Below is a small trained network, with its code and all its weights. Each question gives an input and a class and asks what happens when units are switched off, that is, made to give their printed mean instead of their output.

import numpy as np


def w(rows, s, z=0):
    codes = np.array(rows[::2]) - 128.0
    scale = np.full(codes.shape[1], s)
    scale[-1] = z or s
    return codes * scale


def norm(h):
    return h / np.sqrt((h * h).mean(-1, keepdims=True) + 1e-5)


def f(y):
    return np.maximum(y, 0)


def log_softmax(a):
    a = a - a.max(-1, keepdims=True)
    return a - np.log(np.exp(a).sum(-1, keepdims=True))


def net(x, mask):
    res = np.array(x, float).reshape(1, 4) / 4 @ E
    u = 0
    for l in range(3):
        y = f(norm(res) @ A[l][:, :-1].T + A[l][:, -1])
        res = res + np.where(mask[u : u + 9], y, B[l][:, -1]) @ B[l][:, :-1]
        u += 9
    return log_softmax(norm(res)[-1] @ U[:, :-1].T + U[:, -1])


A, B = {}, {}
E = w([
[157,87,148,223,153,167,202,192,115],'x0',
[105,79,139,112,251,175,96,92,24],'x1',
[100,145,66,148,131,58,126,187,49],'x2',
[63,192,230,195,149,89,149,84,35],'x3',
],0.0026)
A[0] = w([
[147,90,188,112,230,253,171,89,163,240],'0.n0',
[196,144,74,151,32,131,189,232,231,113],'0.n1',
[11,201,156,103,59,115,38,71,197,59],'0.n2',
[204,90,88,144,44,134,219,146,194,2],'0.n3',
[138,40,51,59,160,153,136,172,151,100],'0.n4',
[69,239,131,131,58,70,169,65,103,53],'0.n5',
[244,8,154,55,148,220,119,130,168,30],'0.n6',
[216,101,157,136,81,163,148,96,222,131],'0.n7',
[177,99,7,29,211,190,65,124,127,43],'0.n8',
],0.0031,0.00098)
B[0] = w([
[198,37,154,132,90,111,129,147,77,244],'0.n0',
[73,176,190,196,126,140,131,235,150,253],'0.n1',
[230,135,109,78,132,107,166,148,170,241],'0.n2',
[124,194,185,157,164,177,112,191,153,206],'0.n3',
[180,181,29,112,163,139,157,71,111,212],'0.n4',
[189,112,95,102,232,141,107,133,147,234],'0.n5',
[128,147,140,85,122,134,2,76,174,238],'0.n6',
[114,154,159,97,140,187,21,118,168,225],'0.n7',
[193,93,88,107,235,86,40,79,107,243],'0.n8',
],0.004,0.0032)
A[1] = w([
[135,220,220,109,127,59,176,52,154,138],'1.n0',
[108,130,42,62,137,97,93,102,146,117],'1.n1',
[155,132,158,176,182,63,175,193,89,224],'1.n2',
[41,106,148,79,178,161,179,122,96,106],'1.n3',
[125,19,159,168,119,179,162,116,106,50],'1.n4',
[146,152,54,114,103,172,116,150,254,59],'1.n5',
[86,176,97,46,66,66,141,32,89,4],'1.n6',
[107,193,43,15,107,44,171,126,117,57],'1.n7',
[108,99,141,118,182,124,89,139,31,152],'1.n8',
],0.0039,0.0018)
B[1] = w([
[200,90,3,89,221,138,60,142,122,226],'1.n0',
[173,104,111,148,167,102,140,95,69,233],'1.n1',
[96,130,117,145,127,84,124,79,78,252],'1.n2',
[129,160,94,198,105,119,145,151,171,151],'1.n3',
[139,113,105,161,72,144,191,84,170,161],'1.n4',
[48,199,140,147,97,129,187,148,133,239],'1.n5',
[185,58,42,92,192,160,115,40,168,160],'1.n6',
[178,67,145,143,180,110,120,50,52,210],'1.n7',
[120,172,103,110,81,107,148,142,190,240],'1.n8',
],0.0051,0.0031)
A[2] = w([
[49,170,138,113,89,129,120,227,112,2],'2.n0',
[88,156,73,116,96,178,146,170,213,29],'2.n1',
[64,207,115,128,155,49,103,152,103,53],'2.n2',
[65,215,98,118,124,67,101,153,106,72],'2.n3',
[126,161,118,123,155,178,136,208,253,22],'2.n4',
[20,189,125,109,91,87,134,218,90,106],'2.n5',
[112,183,142,111,150,177,136,145,236,148],'2.n6',
[146,151,70,94,151,165,68,162,200,124],'2.n7',
[161,173,136,108,125,193,105,198,210,75],'2.n8',
],0.0052,0.0018)
B[2] = w([
[159,91,96,114,157,109,124,15,70,167],'2.n0',
[234,63,66,209,164,241,165,39,195,175],'2.n1',
[76,173,215,98,82,110,25,232,150,190],'2.n2',
[62,214,233,143,52,119,34,225,67,185],'2.n3',
[80,132,17,64,152,227,254,128,251,218],'2.n4',
[165,130,186,49,140,103,6,90,110,184],'2.n5',
[122,185,12,88,179,203,234,182,161,217],'2.n6',
[42,181,98,218,134,75,183,169,80,253],'2.n7',
[79,169,29,98,162,172,233,129,160,223],'2.n8',
],0.0044,0.0046)
U = w([
[33,227,214,135,87,39,40,219,42,191],'0',
[196,41,223,60,35,200,82,80,215,65],'1',
[84,76,194,243,48,112,231,55,42,115],'2',
[219,84,32,54,237,76,51,47,65,193],'3',
[56,220,44,83,142,219,230,210,237,184],'4',
[41,27,173,2,22,55,181,183,183,2],'5',
],0.0083,0.0066)

Each question gives the input, the list of numbers given to net, and the class t.
The units are the neurons (one row each of A and B). Each row of codes is followed by its name. A weight is (code - 128) times the scale printed after its matrix; where a second scale follows, it is the last column's (A, B and U).
mask holds one flag per neuron, layer by layer. A switched-off neuron (its flag False) gives its mean, the last column of its row in B, instead of its output. The means were averaged over made-up inputs and are rounded, as every weight is.
A unit's drop is (log p(t) with every unit on - log p(t) with that unit switched off) / (log p(t) with every unit on - log p(t) with every unit switched off).
The circuit of an input: a set's keep is (log p(t) with only the set's units on - log p(t) with every unit switched off) / (log p(t) with every unit on - log p(t) with every unit switched off). Starting from the 12 units with the biggest drops (on a tie, the unit counted first), units are removed one at a time, each time the one whose removal leaves the highest keep (on an exact tie, the one counted first), for as long as the keep stays at least 0.8.
units of the circuit, in order: the units of the circuit, biggest drop first
unit that matters most: the unit with the biggest drop
top k neurons: the k neurons with the biggest drops, biggest first
k most important neurons of layer l: the k neurons of layer l with the biggest drops, biggest first
drop of u: that unit's drop, to one decimal
input [0,-3,-1,6], class 3: top 2 neurons : [1.n0, 0.n1]
input [2,4,-8,0], class 1: top neuron : [0.n0]
input [1,-2,-2,6], class 3: top 2 neurons : [1.n0, 0.n1]
input [0,-3,4,4], class 0: top 2 neurons : [0.n4, 0.n5]
input [2,-7,4,2], class 0: units of the circuit, in order : [1.n2, 2.n3, 2.n2]
input [-1,3,-7,5], class 2: 2 most important neurons of layer 1 : [1.n4, 1.n6]
input [2,7,-2,7], class 2: top 2 neurons : [1.n4, 0.n0]
input [3,-6,3,2], class 0: 2 most important neurons of layer 2 : [2.n5, 2.n3]
input [-2,7,-8,4], class 1: top 2 neurons : [0.n0, 2.n7]
input [7,7,-6,-2], class 1: top 2 neurons : [0.n0, 1.n0]
input [-1,-2,5,5], class 0: top 4 neurons : [0.n5, 0.n4, 0.n6, 2.n2]
input [-1,-2,1,5], class 3: top 2 neurons : [0.n1, 1.n0]
input [2,3,-8,4], class 1: top 2 neurons : [0.n0, 2.n7]
input [-6,-8,-2,6], class 3: unit that matters most : 1.n7
input [-4,8,4,1], class 0: 2 most important neurons of layer 0 : [0.n2, 0.n4]
input [-7,-2,-5,4], class 3: drop of 0.n1 : 0.3
input [1,-5,-3,7], class 3: drop of 1.n0 : 0.6
